Below are the code and all the weights of a small trained network. Each question names an input and a class and asks about switching units off, where a switched-off unit gives its printed mean instead of its output.

import numpy as np


def w(rows, s, z=0):
    codes = np.array(rows[::2]) - 128.0
    scale = np.full(codes.shape[1], s)
    scale[-1] = z or s
    return codes * scale


def norm(h):
    return h / np.sqrt((h * h).mean(-1, keepdims=True) + 1e-5)


def f(y):
    return np.maximum(y, 0)


def log_softmax(a):
    a = a - a.max(-1, keepdims=True)
    return a - np.log(np.exp(a).sum(-1, keepdims=True))


def net(x, mask):
    res = np.array(x, float).reshape(1, 6) / 4 @ E
    u = 0
    for l in range(2):
        y = f(norm(res) @ A[l][:, :-1].T + A[l][:, -1])
        res = res + np.where(mask[u : u + 14], y, B[l][:, -1]) @ B[l][:, :-1]
        u += 14
    return log_softmax(norm(res)[-1] @ U[:, :-1].T + U[:, -1])


A, B = {}, {}
E = w([
[38,103,63,154,83,107,143,152,127,179],'x0',
[149,128,74,187,211,112,210,175,157,108],'x1',
[149,220,150,231,186,80,110,59,105,251],'x2',
[81,76,212,163,79,64,160,192,116,126],'x3',
[220,102,30,160,202,156,64,39,137,125],'x4',
[62,114,66,126,63,63,49,186,112,57],'x5',
],0.0014)
A[0] = w([
[122,152,167,132,115,88,64,175,142,33,63],'L0N1',
[178,108,23,55,157,176,87,143,178,104,3],'L0N2',
[126,170,73,126,105,79,80,101,100,179,153],'L0N3',
[150,122,84,197,182,150,186,143,198,116,104],'L0N4',
[116,149,198,161,121,82,170,165,83,166,81],'L0N5',
[165,152,101,175,215,89,134,21,155,179,92],'L0N6',
[151,82,176,119,93,79,61,23,100,165,119],'L0N7',
[251,184,160,91,233,161,145,103,159,163,106],'L0N8',
[156,173,208,187,96,119,142,155,72,190,208],'L0N9',
[159,93,188,72,113,198,111,99,150,138,174],'L0N10',
[98,138,167,131,136,134,168,136,69,127,1],'L0N11',
[125,102,151,123,136,150,144,223,125,71,148],'L0N12',
[77,172,139,80,99,175,139,172,156,69,115],'L0N13',
[165,141,93,218,246,31,126,148,115,144,140],'L0N14',
],0.0023,0.00085)
B[0] = w([
[152,100,35,114,164,164,142,134,70,115,179],'L0N1',
[96,123,253,166,111,93,139,171,110,156,206],'L0N2',
[110,109,197,146,117,209,84,122,77,152,205],'L0N3',
[132,148,103,87,128,113,14,107,110,74,193],'L0N4',
[43,70,179,64,95,122,142,141,182,176,206],'L0N5',
[158,84,49,157,111,168,111,157,123,18,249],'L0N6',
[48,196,114,143,158,202,75,152,44,78,204],'L0N7',
[236,116,118,176,225,137,211,106,96,150,250],'L0N8',
[109,91,176,56,105,69,86,172,135,119,237],'L0N9',
[138,124,92,160,194,111,113,127,82,122,206],'L0N10',
[134,127,96,140,128,53,105,142,174,163,149],'L0N11',
[81,62,71,139,149,172,95,161,149,111,201],'L0N12',
[145,68,102,206,190,111,156,121,71,139,199],'L0N13',
[166,131,88,185,196,195,177,126,63,70,239],'L0N14',
],0.0024,0.0021)
A[1] = w([
[101,150,43,129,56,87,122,176,126,118,142],'L1N1',
[122,88,88,35,86,113,152,147,173,51,77],'L1N2',
[93,167,99,115,113,186,105,80,190,137,57],'L1N3',
[130,162,148,187,135,133,100,78,92,199,111],'L1N4',
[160,124,50,178,98,162,110,102,107,81,207],'L1N5',
[214,172,114,132,168,141,162,75,128,112,109],'L1N6',
[151,138,83,70,91,123,75,104,155,82,123],'L1N7',
[120,134,211,95,31,93,186,137,191,160,12],'L1N8',
[112,156,154,88,107,120,84,102,105,150,7],'L1N9',
[208,133,190,73,172,144,130,94,112,139,175],'L1N10',
[136,60,135,137,179,104,209,198,177,109,149],'L1N11',
[108,103,167,98,69,92,144,136,212,181,48],'L1N12',
[110,188,115,127,135,42,90,140,119,78,158],'L1N13',
[124,129,108,252,154,118,142,130,143,180,205],'L1N14',
],0.0035,0.0012)
B[1] = w([
[209,125,167,137,182,153,135,96,130,95,201],'L1N1',
[131,64,209,120,107,86,199,205,100,32,200],'L1N2',
[126,145,131,76,93,116,97,109,132,103,139],'L1N3',
[107,100,135,68,106,119,110,164,147,77,191],'L1N4',
[163,156,139,109,132,108,184,128,157,188,255],'L1N5',
[213,154,16,206,252,237,114,77,149,139,221],'L1N6',
[75,129,185,178,134,105,183,157,145,161,160],'L1N7',
[113,177,55,215,175,83,166,125,185,195,182],'L1N8',
[108,161,110,161,109,161,80,84,106,134,151],'L1N9',
[138,125,66,199,154,93,207,143,142,136,208],'L1N10',
[116,142,158,106,81,105,36,109,92,123,231],'L1N11',
[199,169,92,158,229,86,162,93,166,201,171],'L1N12',
[125,118,136,117,145,203,147,90,140,130,167],'L1N13',
[181,82,147,61,116,154,178,148,138,61,215],'L1N14',
],0.0035,0.0031)
U = w([
[139,151,81,79,38,106,135,63,240,145,1],'0',
[243,138,50,166,216,203,163,82,137,108,154],'1',
[54,187,155,114,65,171,25,72,91,147,127],'2',
[141,178,65,68,49,125,108,95,179,148,39],'3',
[73,171,151,175,135,37,184,151,194,254,139],'4',
[108,44,177,108,91,110,159,207,107,35,154],'5',
],0.0084,0.0077)

Each question gives the input, the list of numbers given to net, and the class t.
The units are the neurons (one row each of A and B). Each row of codes is followed by its name. A weight is (code - 128) times the scale printed after its matrix; where a second scale follows, it is the last column's (A, B and U).
mask holds one flag per neuron, layer by layer. A switched-off neuron (its flag False) gives its mean, the last column of its row in B, instead of its output. The means were averaged over made-up inputs and are rounded, as every weight is.
A unit's drop is (log p(t) with every unit on - log p(t) with that unit switched off) / (log p(t) with every unit on - log p(t) with every unit switched off).
The circuit of an input: a set's keep is (log p(t) with only the set's units on - log p(t) with every unit switched off) / (log p(t) with every unit on - log p(t) with every unit switched off). Starting from the 12 units with the biggest drops (on a tie, the unit counted first), units are removed one at a time, each time the one whose removal leaves the highest keep (on an exact tie, the one counted first), for as long as the keep stays at least 0.8.
units of the circuit, in order: the units of the circuit, biggest drop first
unit that matters most: the unit with the biggest drop
k most important neurons: the k neurons with the biggest drops, biggest first
k most important neurons of layer l: the k neurons of layer l with the biggest drops, biggest first
drop when u is switched off: that unit's drop, to one decimal
input [-3,-5,5,8,-2,4], class 2: units of the circuit, in order	L0N7, L1N2
input [-4,7,-4,3,-4,-7], class 5: 3 most important neurons	L0N12, L1N11, L0N14
input [-3,-5,-2,7,6,0], class 2: 3 most important neurons of layer 0	L0N7, L0N8, L0N14
input [-2,4,1,7,-7,5], class 4: units of the circuit, in order	L1N8, L0N6
input [4,-6,-4,7,-1,-4], class 4: 4 most important neurons	L1N8, L0N6, L1N12, L0N14
input [-1,-7,3,4,6,0], class 2: 2 most important neurons	L0N7, L1N6
input [2,-7,-1,8,-6,3], class 4: 3 most important neurons	L1N8, L1N12, L0N6
input [2,-3,-3,6,6,0], class 5: units of the circuit, in order	L1N6
input [-2,-1,-7,1,8,0], class 5: units of the circuit, in order	L0N2, L1N2, L1N6
input [2,-1,7,-7,-5,1], class 5: 2 most important neurons of layer 1	L1N4, L1N14
input [3,1,-3,5,1,-5], class 4: 4 most important neurons of layer 1	L1N12, L1N8, L1N14, L1N4
input [5,3,8,-7,-8,-1], class 5: 3 most important neurons	L1N14, L1N6, L1N4
input [-5,-5,-2,-5,2,5], class 2: 2 most important neurons	L0N8, L0N2
input [-2,-4,-3,3,-8,-7], class 4: unit that matters most	L1N8
input [-4,7,-5,-2,5,8], class 5: 2 most important neurons of layer 0	L0N2, L0N8
input [1,-3,-2,1,-2,-3], class 4: 2 most important neurons	L0N6, L0N14
input [-5,-1,8,3,-3,2], class 5: 2 most important neurons	L0N14, L0N7
input [8,-2,-4,4,-5,-6], class 4: 2 most important neurons	L1N8, L1N12
input [1,0,-4,5,-1,-8], class 4: 2 most important neurons of layer 0	L0N6, L0N14
input [6,1,3,-7,-7,1], class 4: unit that matters most	L1N6
input [-3,-4,-3,2,6,6], class 5: drop when L1N6 is switched off	0.3
input [-8,-7,3,1,3,7], class 2: drop when L1N6 is switched off	0.1
input [1,-5,4,-5,0,2], class 2: drop when L0N7 is switched off	0.0
input [6,7,5,-1,-5,-4], class 5: drop when L1N14 is switched off	0.4
